Below are the code and all the weights of a small trained network. Each question names an input and a class and asks about switching units off, where a switched-off unit gives its printed mean instead of its output.

import numpy as np


def w(rows, s, z=0):
    codes = np.array(rows[::2]) - 128.0
    scale = np.full(codes.shape[1], s)
    scale[-1] = z or s
    return codes * scale


def f(y):
    return y / 2 * (1 + np.tanh(0.7978845608 * (y + 0.044715 * y**3)))


def log_softmax(a):
    a = a - a.max(-1, keepdims=True)
    return a - np.log(np.exp(a).sum(-1, keepdims=True))


def net(x, mask):
    res = np.array(x, float).reshape(1, 6) / 4 @ E
    y = f(res @ A[0][:, :-1].T + A[0][:, -1])
    res = res + np.where(mask, y, B[0][:, -1]) @ B[0][:, :-1]
    return log_softmax(res[-1] @ U[:, :-1].T + U[:, -1])


A, B = {}, {}
E = w([
[115,158,186,91,94,174,105,101],'x0',
[82,44,138,105,92,131,216,131],'x1',
[143,74,110,13,137,252,177,61],'x2',
[87,191,87,76,177,122,201,158],'x3',
[30,210,85,141,86,67,152,63],'x4',
[10,195,209,128,157,121,131,104],'x5',
],0.012)
A[0] = w([
[110,140,80,115,217,133,195,159,241],'neuron 1',
[219,34,165,109,91,104,150,195,187],'neuron 2',
[154,141,120,171,90,75,60,196,213],'neuron 3',
[63,177,254,142,85,119,132,137,149],'neuron 4',
[136,216,107,108,76,113,132,67,81],'neuron 5',
[116,190,122,140,150,122,147,99,251],'neuron 6',
],0.013,0.0029)
B[0] = w([
[114,189,104,48,112,185,172,138,215],'neuron 1',
[123,171,137,125,77,251,134,120,252],'neuron 2',
[121,185,148,121,180,91,148,177,223],'neuron 3',
[171,39,158,201,100,169,101,54,220],'neuron 4',
[132,83,124,119,94,208,160,83,190],'neuron 5',
[118,69,50,158,64,129,117,50,191],'neuron 6',
],0.013,0.018)
U = w([
[174,30,145,126,76,202,124,113,136],'0',
[116,174,124,44,140,155,155,139,130],'1',
[28,174,84,184,112,7,165,117,22],'2',
[90,90,89,205,100,29,156,105,122],'3',
[175,175,181,164,224,101,57,125,146],'4',
[63,74,213,34,181,109,151,111,3],'5',
],0.013)

Each question gives the input, the list of numbers given to net, and the class t.
The units are the neurons (one row each of A and B). Each row of codes is followed by its name. A weight is (code - 128) times the scale printed after its matrix; where a second scale follows, it is the last column's (A, B and U).
mask holds one flag per neuron, in row order. A switched-off neuron (its flag False) gives its mean, the last column of its row in B, instead of its output. The means were averaged over made-up inputs and are rounded, as every weight is.
A unit's drop is (log p(t) with every unit on - log p(t) with that unit switched off) / (log p(t) with every unit on - log p(t) with every unit switched off).
The circuit of an input: a set's keep is (log p(t) with only the set's units on - log p(t) with every unit switched off) / (log p(t) with every unit on - log p(t) with every unit switched off). Starting from all 6 units, units are removed one at a time, each time the one whose removal leaves the highest keep (on an exact tie, the one counted first), for as long as the keep stays at least 0.8.
units of the circuit, in order: the units of the circuit, biggest drop first
most important unit: the unit with the biggest drop
k most important neurons: the k neurons with the biggest drops, biggest first
drop when u is switched off: that unit's drop, to one decimal
input [-1,7,1,8,-8,7], class 1: units of the circuit, in order	neuron 1
input [-7,5,2,3,-2,-6], class 1: units of the circuit, in order	neuron 4; neuron 1
input [-1,-4,3,2,0,-5], class 1: 2 most important neurons	neuron 4; neuron 6
input [-3,5,-7,2,-3,7], class 3: units of the circuit, in order	neuron 2; neuron 5; neuron 4; neuron 3
input [-3,7,-5,-8,1,-7], class 1: units of the circuit, in order	neuron 3; neuron 4
input [0,-7,-5,-1,6,2], class 3: 4 most important neurons	neuron 2; neuron 3; neuron 1; neuron 6
input [7,-8,-3,7,5,-4], class 0: 2 most important neurons	neuron 5; neuron 6
input [3,6,-6,0,1,0], class 3: 3 most important neurons	neuron 2; neuron 5; neuron 1
input [-4,-5,-6,-2,-7,-6], class 4: 2 most important neurons	neuron 3; neuron 1
input [4,4,-7,-1,2,-8], class 1: 3 most important neurons	neuron 2; neuron 4; neuron 3
input [-5,7,-5,-3,-2,-1], class 1: units of the circuit, in order	neuron 4; neuron 3
input [-3,0,-3,3,3,2], class 3: 2 most important neurons	neuron 2; neuron 6
input [-4,-6,-7,-4,7,8], class 3: 3 most important neurons	neuron 3; neuron 2; neuron 1
input [-6,1,-8,2,6,-6], class 2: most important unit	neuron 3
input [-6,-7,3,2,8,2], class 0: 3 most important neurons	neuron 5; neuron 6; neuron 3
input [-4,1,-2,-7,4,1], class 3: 2 most important neurons	neuron 2; neuron 1
input [6,-6,-4,-8,-4,-6], class 4: 2 most important neurons	neuron 3; neuron 1
input [6,2,-8,-4,-3,1], class 4: drop when neuron 3 is switched off	1.1
input [-3,2,-6,2,0,1], class 2: drop when neuron 3 is switched off	0.2
input [-7,-1,-3,2,4,8], class 0: most important unit	neuron 4
input [4,3,-1,5,-2,7], class 0: drop when neuron 4 is switched off	0.2
